Below are the code and all the weights of a small trained network. Each question names an input and a class and asks about switching units off, where a switched-off unit gives its printed mean instead of its output.

import numpy as np


def w(rows, s, z=0):
    codes = np.array(rows[::2]) - 128.0
    scale = np.full(codes.shape[1], s)
    scale[-1] = z or s
    return codes * scale


def f(y):
    return np.maximum(y, 0)


def log_softmax(a):
    a = a - a.max(-1, keepdims=True)
    return a - np.log(np.exp(a).sum(-1, keepdims=True))


def net(x, mask):
    res = np.array(x, float).reshape(1, 7) / 4 @ E
    y = f(res @ A[0][:, :-1].T + A[0][:, -1])
    res = res + np.where(mask, y, B[0][:, -1]) @ B[0][:, :-1]
    return log_softmax(res[-1] @ U[:, :-1].T + U[:, -1])


A, B = {}, {}
E = w([
[26,19,126,132,124,111,97,78],'x0',
[161,116,73,128,133,107,42,144],'x1',
[128,129,128,129,130,128,128,129],'x2',
[122,176,222,143,120,144,50,68],'x3',
[172,122,89,136,124,106,159,14],'x4',
[182,61,142,132,137,254,125,124],'x5',
[188,67,197,128,123,66,138,148],'x6',
],0.0065)
A[0] = w([
[175,117,75,118,125,108,7,147,60],'neuron 1',
[71,123,157,126,135,150,87,215,62],'neuron 2',
[141,141,169,135,136,126,79,107,73],'neuron 3',
[214,219,127,119,119,143,148,168,5],'neuron 4',
[82,151,203,119,125,156,226,117,65],'neuron 5',
[44,38,124,122,119,121,81,105,27],'neuron 6',
[125,136,134,128,125,139,91,105,115],'neuron 7',
[126,122,111,127,127,124,147,143,89],'neuron 8',
[68,76,136,122,123,120,124,110,31],'neuron 9',
[165,69,135,119,130,249,118,122,21],'neuron 10',
[98,133,159,124,128,148,104,225,41],'neuron 11',
[180,81,180,132,119,68,128,153,36],'neuron 12',
[105,152,116,135,133,87,128,119,61],'neuron 13',
[72,174,78,132,126,194,118,114,51],'neuron 14',
[72,185,73,124,125,168,111,122,59],'neuron 15',
[125,87,43,127,122,121,194,181,24],'neuron 16',
[94,164,131,119,125,65,124,119,90],'neuron 17',
[102,156,113,128,138,89,124,121,81],'neuron 18',
[117,163,169,129,115,144,66,94,64],'neuron 19',
[137,112,75,123,132,118,157,157,54],'neuron 20',
[96,168,127,127,133,52,132,145,52],'neuron 21',
[120,167,193,123,126,142,79,88,36],'neuron 22',
[167,80,189,125,129,88,127,149,71],'neuron 23',
[90,160,122,113,114,67,123,133,42],'neuron 24',
[182,127,85,122,128,108,147,17,31],'neuron 25',
],0.018,0.016)
B[0] = w([
[78,60,11,181,114,130,141,168,230],'neuron 1',
[95,125,159,129,51,124,135,52,236],'neuron 2',
[98,100,171,93,139,134,124,141,179],'neuron 3',
[106,219,125,189,251,121,123,92,252],'neuron 4',
[71,53,18,165,123,124,117,153,222],'neuron 5',
[113,219,120,166,227,134,127,105,244],'neuron 6',
[104,137,157,101,131,140,138,154,186],'neuron 7',
[120,108,149,126,130,134,122,129,139],'neuron 8',
[119,147,121,166,206,121,128,97,165],'neuron 9',
[227,182,153,181,74,97,131,215,248],'neuron 10',
[84,150,167,137,49,128,127,60,212],'neuron 11',
[216,108,107,69,141,129,129,77,191],'neuron 12',
[148,160,142,134,108,127,130,165,154],'neuron 13',
[195,100,81,60,134,121,131,89,202],'neuron 14',
[200,102,89,76,157,120,130,80,210],'neuron 15',
[96,49,235,108,165,131,120,167,228],'neuron 16',
[178,139,142,152,95,144,138,175,231],'neuron 17',
[149,151,139,138,111,128,122,164,175],'neuron 18',
[108,87,193,108,160,127,128,158,205],'neuron 19',
[113,88,181,122,166,139,133,142,170],'neuron 20',
[186,140,148,170,101,132,121,160,210],'neuron 21',
[123,58,205,124,176,122,147,162,192],'neuron 22',
[178,119,91,60,137,134,135,99,210],'neuron 23',
[165,154,125,162,99,117,124,169,173],'neuron 24',
[81,124,171,157,26,123,126,23,219],'neuron 25',
],0.033,0.0048)
U = w([
[141,225,140,147,248,99,95,79,109],'0',
[236,177,161,140,96,87,105,188,98],'1',
[128,63,231,69,194,117,111,143,101],'2',
[114,157,170,115,63,98,107,6,99],'3',
[241,120,86,2,178,110,105,63,119],'4',
[141,155,121,93,150,126,88,128,254],'5',
[109,78,42,157,150,105,116,141,109],'6',
],0.0049,0.025)

Each question gives the input, the list of numbers given to net, and the class t.
The units are the neurons (one row each of A and B). Each row of codes is followed by its name. A weight is (code - 128) times the scale printed after its matrix; where a second scale follows, it is the last column's (A, B and U).
mask holds one flag per neuron, in row order. A switched-off neuron (its flag False) gives its mean, the last column of its row in B, instead of its output. The means were averaged over made-up inputs and are rounded, as every weight is.
A unit's drop is (log p(t) with every unit on - log p(t) with that unit switched off) / (log p(t) with every unit on - log p(t) with every unit switched off).
The circuit of an input: a set's keep is (log p(t) with only the set's units on - log p(t) with every unit switched off) / (log p(t) with every unit on - log p(t) with every unit switched off). Starting from the 12 units with the biggest drops (on a tie, the unit counted first), units are removed one at a time, each time the one whose removal leaves the highest keep (on an exact tie, the one counted first), for as long as the keep stays at least 0.8.
units of the circuit, in order: the units of the circuit, biggest drop first
unit that matters most: the unit with the biggest drop
k most important neurons: the k neurons with the biggest drops, biggest first
drop of u: that unit's drop, to one decimal
input [-4,4,1,1,-5,1,-6], class 4: unit that matters most -> neuron 15
input [8,-7,-1,-8,3,4,-3], class 0: 2 most important neurons -> (neuron 6; neuron 9)
input [-6,7,-2,-8,-5,-8,-4], class 1: 3 most important neurons -> (neuron 21; neuron 24; neuron 17)
input [6,4,-3,-8,1,1,5], class 2: 2 most important neurons -> (neuron 16; neuron 4)
input [-7,2,0,8,2,3,-4], class 2: 4 most important neurons -> (neuron 22; neuron 19; neuron 6; neuron 3)
input [8,0,3,1,-4,8,2], class 0: 2 most important neurons -> (neuron 6; neuron 9)
input [-8,8,7,-2,-8,4,-6], class 0: 2 most important neurons -> (neuron 4; neuron 25)
input [-7,0,-2,-5,-8,6,2], class 3: 2 most important neurons -> (neuron 11; neuron 2)
input [-1,-7,0,2,5,-4,7], class 4: 2 most important neurons -> (neuron 12; neuron 23)
input [4,0,-3,5,-5,-4,1], class 2: units of the circuit, in order -> (neuron 19; neuron 22)
input [-7,-8,0,4,-2,-1,2], class 6: 2 most important neurons -> (neuron 5; neuron 6)
input [-1,6,5,8,-2,1,7], class 2: 3 most important neurons -> (neuron 22; neuron 19; neuron 3)
input [5,-6,-6,2,-6,5,-4], class 3: 4 most important neurons -> (neuron 2; neuron 11; neuron 1; neuron 4)
input [-4,7,7,-2,-8,6,-2], class 3: unit that matters most -> neuron 11
input [-3,2,1,0,0,4,6], class 4: 2 most important neurons -> (neuron 23; neuron 12)
input [-7,7,-1,-3,4,6,8], class 4: 3 most important neurons -> (neuron 12; neuron 23; neuron 6)
input [-6,4,-1,-1,7,2,1], class 3: 2 most important neurons -> (neuron 25; neuron 6)
input [5,4,3,-4,-4,-1,-6], class 4: 3 most important neurons -> (neuron 15; neuron 14; neuron 4)
input [-3,-1,4,-4,5,-2,5], class 3: units of the circuit, in order -> (neuron 25; neuron 10)
input [1,3,-8,6,-8,-1,8], class 3: units of the circuit, in order -> (neuron 2)
input [-6,-5,7,-7,-3,0,-8], class 4: drop of neuron 15 -> 0.9
input [4,1,-2,8,1,-6,3], class 2: drop of neuron 19 -> 0.2
input [-4,4,-3,-1,-3,-4,-5], class 4: drop of neuron 15 -> 0.8
input [-2,-5,-6,5,0,8,-1], class 1: drop of neuron 10 -> 1.6
